Each row has a name. Each piece below is followed by the name of the row it came from, unless a question asks for something else. Each question is about the rows just above it.

[111 125  95 162  81] -> guz
[162  95 110 125  81] -> fufa
[ 90  88 127 127 152] -> Mav
[ 90 127 152  88 126] -> Sil
Put [ 95 162 125 111  81] back in order: which row is it? => guz
[152  90  88 127 127] is which row reordered? => Mav
Put [ 88  90 127 127 152] back in order: which row is it? => Mav
[111 125  95  81 162] is which row reordered? => guz
Which row holds these entries in another order? [125  81 162  95 110] => fufa
Which row holds these entries in another order? [125 162  95 111  81] => guz

[120  93 148 138] = bot
[120 135 150 126] = fek
[138 121 149  93] = Kopev
[148 121  93 138] = ror
Put [ 93 138 121 149] back in order: which row is it? => Kopev
Which row holds these entries in another order? [150 126 120 135] => fek
Put [138 148 120  93] back in order: which row is it? => bot
[121  93 138 148] is which row reordered? => ror

[123 127 152 147] -> Ziraf
[121 132 137 135] -> rupe
[122 137 132 135] -> rolep
Which row holds these entries in another order? [121 132 135 137] => rupe
Which row holds these entries in another order? [135 137 132 121] => rupe

[ 70 182 156 177 166 112  60] : Dib
[112 182  70  60 177 156 165] : Resib
[176 123 162  54 191 108 156] : Vogat
Which row holds these entries in another order? [ 60  70 112 156 165 177 182] => Resib
Which row holds these entries in another order? [ 60  70 112 156 166 177 182] => Dib

[163 126 134 118 140 131 120 125 134 124 132 122 118] -> Zama
[124 135 132 118 124 126 131 140 122 118 120 163 134] -> Tofol
[122 134 140 124 131 132 118 118 163 135 125 120 126] -> lupu
[140 133 132 139 121 122 135 113 118 123 116 125 114] -> labe
[118 131 132 163 134 134 126 122 118 120 140 124 125] is which row reordered? => Zama
Which row holds these entries in another order? [118 163 135 125 120 126 122 134 140 124 131 132 118] => lupu

[125 133 160 142 135 132 153 142] = veb
[153 136 142 142 125 132 133 160] = kosu
[154 145 224 193 221 164 105 145] = lezag
[163 132 139 161 176 210 154 113] = Guti
[113 132 139 154 161 163 176 210] is which row reordered? => Guti
Which row holds these entries in another order? [125 132 133 136 142 142 153 160] => kosu
Which row holds these entries in another order? [135 132 153 142 125 133 160 142] => veb

[126 120 129  75 190 112 169 189  90] -> reras
[123 151 133 182  58 126 107  89 156] -> Gib
[153  71 109  87 197 178  89  97 138] -> Ruvo
[147  81 113  77 205 162 112 126 122] -> sedo
Put [156  89 107 126  58 182 133 151 123] back in order: which row is it? => Gib
[ 77  81 112 113 122 126 147 162 205] is which row reordered? => sedo
Which row holds these entries in another order? [122 126 112 162 205  77 113  81 147] => sedo

[178 137 123  94 157 132 167  51 189 126 195] : dob
[ 37  64  85  36 199  53 141  56 212 102  64] : befen
[167 178  51 158 195  94 189 123 126 132 137] : Gaden
[ 52  56 141  36 102  64  85 199  64 212  37] : nepa
[183  77 195 110  88 127 132  87 103 152 182] : posa
Which row holds these entries in another order? [ 64 102 212  56 141  53 199  36  85  64  37] => befen
Put [137 132 126 123 189  94 195 158  51 178 167] back in order: which row is it? => Gaden
Which row holds these entries in another order? [212 102  53 199 141  36  64  85  37  56  64] => befen

[ 92 102 182 188 114 112 118 135] : Piv
[188 102 118 113  92 114 135 182] : rir
[135 130 111 156 108 155 168  78] : zona
[200 162 166 177 111 113 118  98] : Dal
[196 118 131 119  95  78 127 117] : Kudel
[ 98 117 111 200 113 166 162 177] : vabam
[ 98 111 113 118 162 166 177 200] is which row reordered? => Dal
Which row holds these entries in another order? [182 188 112 135 118 102  92 114] => Piv

[104 119  93 166 151  66] = Tol
[ 87 162 115  97 175  52] = vup
[114 175  52  87  97 162] = puru
Put [ 52  87  97 115 162 175] back in order: which row is it? => vup
[ 66 151 166  93 119 104] is which row reordered? => Tol
Put [175  52  87 162 115  97] back in order: which row is it? => vup
Put [ 52 175  97 115 162  87] back in order: which row is it? => vup
[162  97  87  52 175 114] is which row reordered? => puru
Put [115  97 162  52 175  87] back in order: which row is it? => vup
Put [ 66 104 119  93 166 151] back in order: which row is it? => Tol

[ 67 182 146  90  76] : gibak
[138 128  96 110 123] : Fev
[170  48 130 157 201] : Zosam
[ 90 117 108 113  95] : losu
[ 90 107 139 118 120] : tuvo
[ 82 176 137 103  77] : nepo
[159 136  77 128 123] : bev
[ 77 123 128 136 159] is which row reordered? => bev
Which row holds these entries in another order? [ 67  76  90 146 182] => gibak

[123 166 166 137] -> fevu
[113  94  92 130] -> sug
[104 110  46 158] -> piti
[171 217  84 216] -> lak
[ 72 123 196 158] -> Nusom
[ 91 130 113  94] -> Fodek
Put [137 166 166 123] back in order: which row is it? => fevu
Which row holds these entries in another order? [ 94 113 130  91] => Fodek

[122 103 181  53 109 186 104 124  81  67 148 145]  Vode
[159 122 163 104 108  97  98 185 114 153 150 170]  kas
[103 182  81 145 109  53 122 104 186 124 148  67]  vapa
Put [145 122 103 181  53 109 186 104 124  81  67 148] back in order: which row is it? => Vode
Which row holds these entries in another order? [103  67 122 145 104 186  53 109 181 124  81 148] => Vode

[144 123 126 112 131 131 145 115] -> dakat
[107 122 125 104 163  99 128 156] -> Fove
[114 116 133  96 164 104 150 154] -> goved
[116 137 148 174  56 133  88 113] -> Ninon
[122 127 115 130 112 130 139 124] -> pobuf
[112 145 145 131 123 131 115 126] -> Sunu
[147 125 124 124 129 147 137 117] -> Kan
Which row holds these entries in another order? [112 115 123 126 131 131 144 145] => dakat
[112 115 123 126 131 131 145 145] is which row reordered? => Sunu
Which row holds these entries in another order? [128 156 107 122 125 104 163  99] => Fove
Put [145 145 131 123 131 115 126 112] back in order: which row is it? => Sunu
Which row holds these entries in another order? [117 124 124 125 129 137 147 147] => Kan

[211 188  87 159] : gabo
[204  58 173 158] : Modo
[211 158  87 188] : Lomez
[ 36  40 133  85] : konok
[ 50  69  80 217] : dibo
[211 158  87 112] : Tok
[204  58 173 117] : nelu
[ 36  40  85 133] is which row reordered? => konok
Put [217  50  69  80] back in order: which row is it? => dibo
Put [ 87 158 188 211] back in order: which row is it? => Lomez
Put [159  87 188 211] back in order: which row is it? => gabo

